Below are the code and all the weights of a small trained network. Each question names an input and a class and asks about switching units off, where a switched-off unit gives its printed mean instead of its output.

import numpy as np


def w(rows, s, z=0):
    codes = np.array(rows[::2]) - 128.0
    scale = np.full(codes.shape[1], s)
    scale[-1] = z or s
    return codes * scale


def norm(h):
    return h / np.sqrt((h * h).mean(-1, keepdims=True) + 1e-5)


def f(y):
    return np.maximum(y, 0)


def log_softmax(a):
    a = a - a.max(-1, keepdims=True)
    return a - np.log(np.exp(a).sum(-1, keepdims=True))


def net(x, mask):
    res = np.array(x, float).reshape(1, 8) / 4 @ E
    u = 0
    for l in range(3):
        y = f(norm(res) @ A[l][:, :-1].T + A[l][:, -1])
        res = res + np.where(mask[u : u + 7], y, B[l][:, -1]) @ B[l][:, :-1]
        u += 7
    return log_softmax(norm(res)[-1] @ U[:, :-1].T + U[:, -1])


A, B = {}, {}
E = w([
[124,129,129],'x0',
[127,163,94],'x1',
[122,54,1],'x2',
[131,125,125],'x3',
[120,131,130],'x4',
[129,129,128],'x5',
[125,131,124],'x6',
[134,130,121],'x7',
],0.0076)
A[0] = w([
[160,83,172,108],'0.n1',
[59,55,178,3],'0.n2',
[153,134,178,40],'0.n3',
[143,82,151,37],'0.n4',
[171,25,72,220],'0.n5',
[161,138,249,29],'0.n6',
[189,164,234,76],'0.n7',
],0.011,0.0023)
B[0] = w([
[60,128,255,165],'0.n1',
[121,29,131,161],'0.n2',
[96,146,78,172],'0.n3',
[164,79,127,142],'0.n4',
[1,252,127,247],'0.n5',
[158,251,29,250],'0.n6',
[79,183,27,254],'0.n7',
],0.0056,0.0071)
A[1] = w([
[127,161,94,71],'1.n1',
[71,125,181,73],'1.n2',
[84,92,172,109],'1.n3',
[120,151,120,154],'1.n4',
[131,165,170,3],'1.n5',
[136,4,87,253],'1.n6',
[187,167,238,13],'1.n7',
],0.015,0.0012)
B[1] = w([
[146,107,152,254],'1.n1',
[141,38,94,163],'1.n2',
[168,5,187,146],'1.n3',
[174,118,140,215],'1.n4',
[119,143,70,159],'1.n5',
[70,172,48,139],'1.n6',
[88,175,82,136],'1.n7',
],0.011,0.0065)
A[2] = w([
[241,143,88,48],'2.n1',
[204,47,55,251],'2.n2',
[30,195,119,32],'2.n3',
[38,99,68,184],'2.n4',
[214,197,48,168],'2.n5',
[58,98,168,245],'2.n6',
[70,145,255,137],'2.n7',
],0.0086,0.0023)
B[2] = w([
[167,120,132,156],'2.n1',
[126,158,144,163],'2.n2',
[231,70,145,218],'2.n3',
[146,154,170,220],'2.n4',
[96,2,191,255],'2.n5',
[194,103,106,165],'2.n6',
[139,193,55,130],'2.n7',
],0.0099,0.0074)
U = w([
[75,251,30,255],'0',
[145,90,158,131],'1',
[148,95,154,112],'2',
[89,86,209,118],'3',
[126,109,163,119],'4',
[145,99,157,81],'5',
[150,101,143,63],'6',
],0.013,0.0081)

Each question gives the input, the list of numbers given to net, and the class t.
The units are the neurons (one row each of A and B). Each row of codes is followed by its name. A weight is (code - 128) times the scale printed after its matrix; where a second scale follows, it is the last column's (A, B and U).
mask holds one flag per neuron, layer by layer. A switched-off neuron (its flag False) gives its mean, the last column of its row in B, instead of its output. The means were averaged over made-up inputs and are rounded, as every weight is.
A unit's drop is (log p(t) with every unit on - log p(t) with that unit switched off) / (log p(t) with every unit on - log p(t) with every unit switched off).
The circuit of an input: a set's keep is (log p(t) with only the set's units on - log p(t) with every unit switched off) / (log p(t) with every unit on - log p(t) with every unit switched off). Starting from the 12 units with the biggest drops (on a tie, the unit counted first), units are removed one at a time, each time the one whose removal leaves the highest keep (on an exact tie, the one counted first), for as long as the keep stays at least 0.8.
units of the circuit, in order: the units of the circuit, biggest drop first
top k neurons: the k neurons with the biggest drops, biggest first
top k neurons in layer l: the k neurons of layer l with the biggest drops, biggest first
drop of u: that unit's drop, to one decimal
input [-1,-2,8,-6,-4,-5,4,-7], class 0: units of the circuit, in order : [2.n5; 1.n6]
input [2,-6,7,-8,-2,2,7,-5], class 0: units of the circuit, in order : [1.n6]
input [-3,7,5,7,3,-4,0,2], class 3: units of the circuit, in order : [0.n7; 0.n6]
input [-7,-6,8,0,3,-7,8,-6], class 0: top 2 neurons : [2.n5; 1.n6]
input [5,-3,7,5,4,2,3,5], class 0: top 2 neurons : [2.n5; 0.n6]
input [-2,-2,7,-3,-3,-1,-6,-5], class 0: top 2 neurons : [2.n5; 0.n1]
input [5,-3,-8,8,6,-2,-2,3], class 0: top 2 neurons : [0.n6; 1.n7]
input [-8,6,-8,7,6,-3,4,1], class 0: top 2 neurons in layer 2 : [2.n4; 2.n6]
input [5,6,-7,2,-3,0,4,-7], class 0: top 2 neurons in layer 1 : [1.n2; 1.n3]
input [-7,8,-2,-6,-4,4,-1,-5], class 3: top 3 neurons in layer 2 : [2.n5; 2.n3; 2.n6]
input [4,2,-8,-1,-2,-5,-1,6], class 0: drop of 0.n5 : -0.1
input [5,-3,-8,-5,1,-1,-5,-2], class 0: drop of 1.n2 : 0.0
input [8,2,-8,2,2,-5,-6,-7], class 0: drop of 0.n6 : 0.1
input [-4,7,1,-2,-1,3,-5,-1], class 3: top neuron : [2.n5]
